Below is a small trained network, with its code and all its weights. Each question gives an input and a target symbol and asks what happens when units are switched off, that is, made to give their printed mean instead of their output.

import numpy as np


def w(rows, s, z=0):
    codes = np.array(rows[::2]) - 128.0
    scale = np.full(codes.shape[1], s)
    scale[-1] = z or s
    return codes * scale


def norm(h):
    return h / np.sqrt((h * h).mean(-1, keepdims=True) + 1e-5)


def f(y):
    return y / 2 * (1 + np.tanh(0.7978845608 * (y + 0.044715 * y**3)))


def softmax(a):
    e = np.exp(a - a.max(-1, keepdims=True))
    return e / e.sum(-1, keepdims=True)


def log_softmax(a):
    a = a - a.max(-1, keepdims=True)
    return a - np.log(np.exp(a).sum(-1, keepdims=True))


def net(x, mask):
    ids = ['ΓΞΣΦΩβεζηλμτ'.index(c) for c in x.split()]
    T = len(ids)
    res = E[ids] + P[:T]
    u = 0
    for l in range(3):
        q, k, v = (norm(res) @ M[l].T for M in (Q, K, V))
        z = softmax(np.where(np.tri(T) > 0, q @ k.T / 2**0.5, -1e9)) @ v
        res = res + np.where(mask[u], z, O[l][:, -1]) @ O[l][:, :-1]
        u += 1
        y = f(norm(res) @ A[l][:, :-1].T + A[l][:, -1])
        res = res + np.where(mask[u : u + 4], y, B[l][:, -1]) @ B[l][:, :-1]
        u += 4
    return log_softmax(norm(res)[-1] @ U[:, :-1].T + U[:, -1])


Q, K, V, O, A, B = {}, {}, {}, {}, {}, {}
E = w([
[109,186,154,110,41,167,109],'Γ',
[149,154,157,144,181,148,165],'Ξ',
[160,185,58,37,137,125,147],'Σ',
[27,133,155,146,96,114,200],'Φ',
[195,207,118,115,157,113,136],'Ω',
[159,135,168,131,150,8,137],'β',
[89,131,127,142,140,125,46],'ε',
[130,140,199,150,81,137,167],'ζ',
[235,112,172,61,37,139,132],'η',
[145,123,15,164,93,170,151],'λ',
[76,143,164,162,118,136,138],'μ',
[104,201,115,141,218,85,203],'τ',
],0.017)
P = w([
[104,214,255,167,139,176,85],'0',
[106,198,209,142,104,143,86],'1',
[95,180,179,145,84,122,94],'2',
[82,175,161,128,63,109,86],'3',
[80,169,141,126,47,90,90],'4',
[75,162,122,126,41,79,98],'5',
[60,161,109,112,24,77,96],'6',
],0.0052)
Q[0] = w([
[62,255,165,208,8,130,185],'L0H0',
[49,26,168,67,159,124,115],'L0H0',
],0.0095)
K[0] = w([
[126,1,71,151,154,149,74],'L0H0',
[120,114,185,81,193,160,61],'L0H0',
],0.0075)
V[0] = w([
[106,254,197,104,74,86,225],'L0H0',
[171,185,45,223,66,125,185],'L0H0',
],0.0069)
O[0] = w([
[155,100,246,164,155,169,142,254],'L0H0',
[111,254,61,189,121,128,28,167],'L0H0',
],0.0061,0.0076)
A[0] = w([
[227,102,130,173,203,119,99,88],'L0N0',
[160,249,87,166,179,170,178,236],'L0N1',
[121,30,51,88,70,65,114,4],'L0N2',
[166,121,123,206,171,183,79,176],'L0N3',
],0.011,0.0015)
B[0] = w([
[58,165,137,41,79,156,147,149],'L0N0',
[74,122,177,74,92,175,161,254],'L0N1',
[176,64,119,65,96,84,254,127],'L0N2',
[137,105,175,138,142,139,92,153],'L0N3',
],0.0093,0.0076)
Q[1] = w([
[196,102,25,186,182,226,159],'L1H0',
[248,105,94,140,166,78,151],'L1H0',
],0.016)
K[1] = w([
[90,214,189,164,182,255,105],'L1H0',
[167,188,177,149,136,146,247],'L1H0',
],0.016)
V[1] = w([
[91,21,149,75,114,81,51],'L1H0',
[83,93,84,169,123,255,125],'L1H0',
],0.014)
O[1] = w([
[102,85,125,171,43,81,27,235],'L1H0',
[250,142,130,255,189,210,97,3],'L1H0',
],0.0063,0.0038)
A[1] = w([
[53,60,88,219,215,196,191,81],'L1N0',
[170,124,173,246,120,90,143,2],'L1N1',
[210,208,8,201,125,237,191,170],'L1N2',
[134,183,51,59,108,161,203,185],'L1N3',
],0.013,0.00078)
B[1] = w([
[124,156,137,228,49,165,102,216],'L1N0',
[160,110,221,94,183,98,120,210],'L1N1',
[115,250,70,189,140,129,23,253],'L1N2',
[175,164,194,145,201,80,90,211],'L1N3',
],0.014,0.0049)
Q[2] = w([
[128,91,127,44,178,189,128],'L2H0',
[172,126,58,170,203,205,252],'L2H0',
],0.024)
K[2] = w([
[125,96,112,39,168,187,126],'L2H0',
[117,214,175,173,149,202,253],'L2H0',
],0.022)
V[2] = w([
[231,124,147,66,5,143,68],'L2H0',
[100,85,183,151,217,217,36],'L2H0',
],0.014)
O[2] = w([
[202,140,74,173,76,74,123,255],'L2H0',
[110,47,9,65,104,194,122,209],'L2H0',
],0.012,0.0099)
A[2] = w([
[237,183,107,182,150,72,236,94],'L2N0',
[184,87,6,62,159,125,83,118],'L2N1',
[138,95,111,128,234,193,127,148],'L2N2',
[205,74,88,179,146,171,83,3],'L2N3',
],0.017,0.0038)
B[2] = w([
[177,210,118,71,4,179,170,216],'L2N0',
[18,98,75,90,80,107,186,254],'L2N1',
[161,135,74,179,136,55,125,181],'L2N2',
[82,166,207,41,154,150,54,174],'L2N3',
],0.017,0.0088)
U = w([
[39,87,107,26,120,154,102,150],'Γ',
[132,84,40,137,135,177,229,172],'Ξ',
[133,135,51,130,200,35,198,177],'Σ',
[100,75,213,217,81,206,153,78],'Φ',
[158,153,185,6,171,208,158,104],'Ω',
[60,172,246,106,150,24,152,65],'β',
[133,67,142,192,74,50,58,39],'ε',
[207,45,163,141,195,93,150,253],'ζ',
[212,190,127,126,52,131,219,116],'η',
[112,190,93,194,169,138,67,198],'λ',
[128,76,208,80,179,161,34,103],'μ',
[62,172,145,148,242,156,255,99],'τ',
],0.0089,0.0039)

Each question gives the input, a string of symbols that net reads in full, and the target symbol t.
The units are the heads (2 rows each of Q, K, V and O) and the neurons (one row each of A and B). Each row of codes is followed by its name. A weight is (code - 128) times the scale printed after its matrix; where a second scale follows, it is the last column's (O, A, B and U).
mask holds one flag per unit, layer by layer, with each layer's heads first. A switched-off unit (its flag False) gives its mean, the last column of its rows in O or B, instead of its output. The means were averaged over made-up inputs and are rounded, as every weight is.
A unit's drop is (log p(t) with every unit on - log p(t) with that unit switched off) / (log p(t) with every unit on - log p(t) with every unit switched off).
The circuit of an input: a set's keep is (log p(t) with only the set's units on - log p(t) with every unit switched off) / (log p(t) with every unit on - log p(t) with every unit switched off). Starting from the 12 units with the biggest drops (on a tie, the unit counted first), units are removed one at a time, each time the one whose removal leaves the highest keep (on an exact tie, the one counted first), for as long as the keep stays at least 0.8.
circuit, biggest first: the units of the circuit, biggest drop first
unit that matters most: the unit with the biggest drop
k most important neurons: the k neurons with the biggest drops, biggest first
top k neurons in layer l: the k neurons of layer l with the biggest drops, biggest first
input β β Φ Φ Ξ, target β: circuit, biggest first => L2H0, L1H0
input Σ τ Φ Ξ, target Ξ: unit that matters most => L1H0
input λ λ τ, target λ: circuit, biggest first => L1H0, L1N2
input Φ Σ λ Φ τ ζ Γ, target λ: circuit, biggest first => L1N2, L1H0
input ζ Φ Ω τ Φ μ, target μ: 4 most important neurons => L1N0, L2N3, L1N1, L2N1
input Ω λ Φ, target λ: circuit, biggest first => L1H0, L1N2
input Σ τ μ τ τ τ, target τ: circuit, biggest first => L2H0, L1H0, L2N2
input Φ ζ Φ Ω, target Ω: circuit, biggest first => L0N1, L1H0, L2N1, L2H0
input μ Σ Ω β, target β: circuit, biggest first => L1H0, L2H0
input η Σ τ λ, target λ: circuit, biggest first => L1N2, L1H0
input Ω τ ζ Ω, target Ω: 4 most important neurons => L0N1, L0N0, L1N2, L2N1
input τ λ τ Φ, target λ: circuit, biggest first => L0H0, L1H0, L1N2
input Φ Ξ ε ζ λ ε Φ, target ε: 4 most important neurons => L0N2, L2N1, L2N0, L0N1
input Φ Σ τ Γ, target Γ: 3 most important neurons => L0N1, L2N1, L2N3
input ζ λ Φ μ Φ τ Ω, target λ: most important neuron => L1N2
input Ξ η ζ τ η η Φ, target η: circuit, biggest first => L2H0, L2N0
input ζ τ τ Ω Γ τ, target τ: top 2 neurons in layer 2 => L2N2, L2N0
input η Φ β ε Φ, target Ξ: 2 most important neurons => L0N2, L2N3
input Φ Φ Ξ, target Ξ: 2 most important neurons => L0N0, L2N2
input Γ Ω ζ Σ Ω μ, target μ: 3 most important neurons => L0N1, L1N0, L2N3
input Ω ε Φ Φ τ, target Γ: circuit, biggest first => L2H0
input τ ζ τ Σ, target Σ: 4 most important neurons => L1N3, L2N2, L0N1, L2N0
input ζ ε Φ τ ε τ, target ε: 2 most important neurons => L0N2, L0N1
input ζ ε ε ζ τ ζ, target ε: 4 most important neurons => L0N2, L2N0, L2N1, L0N1
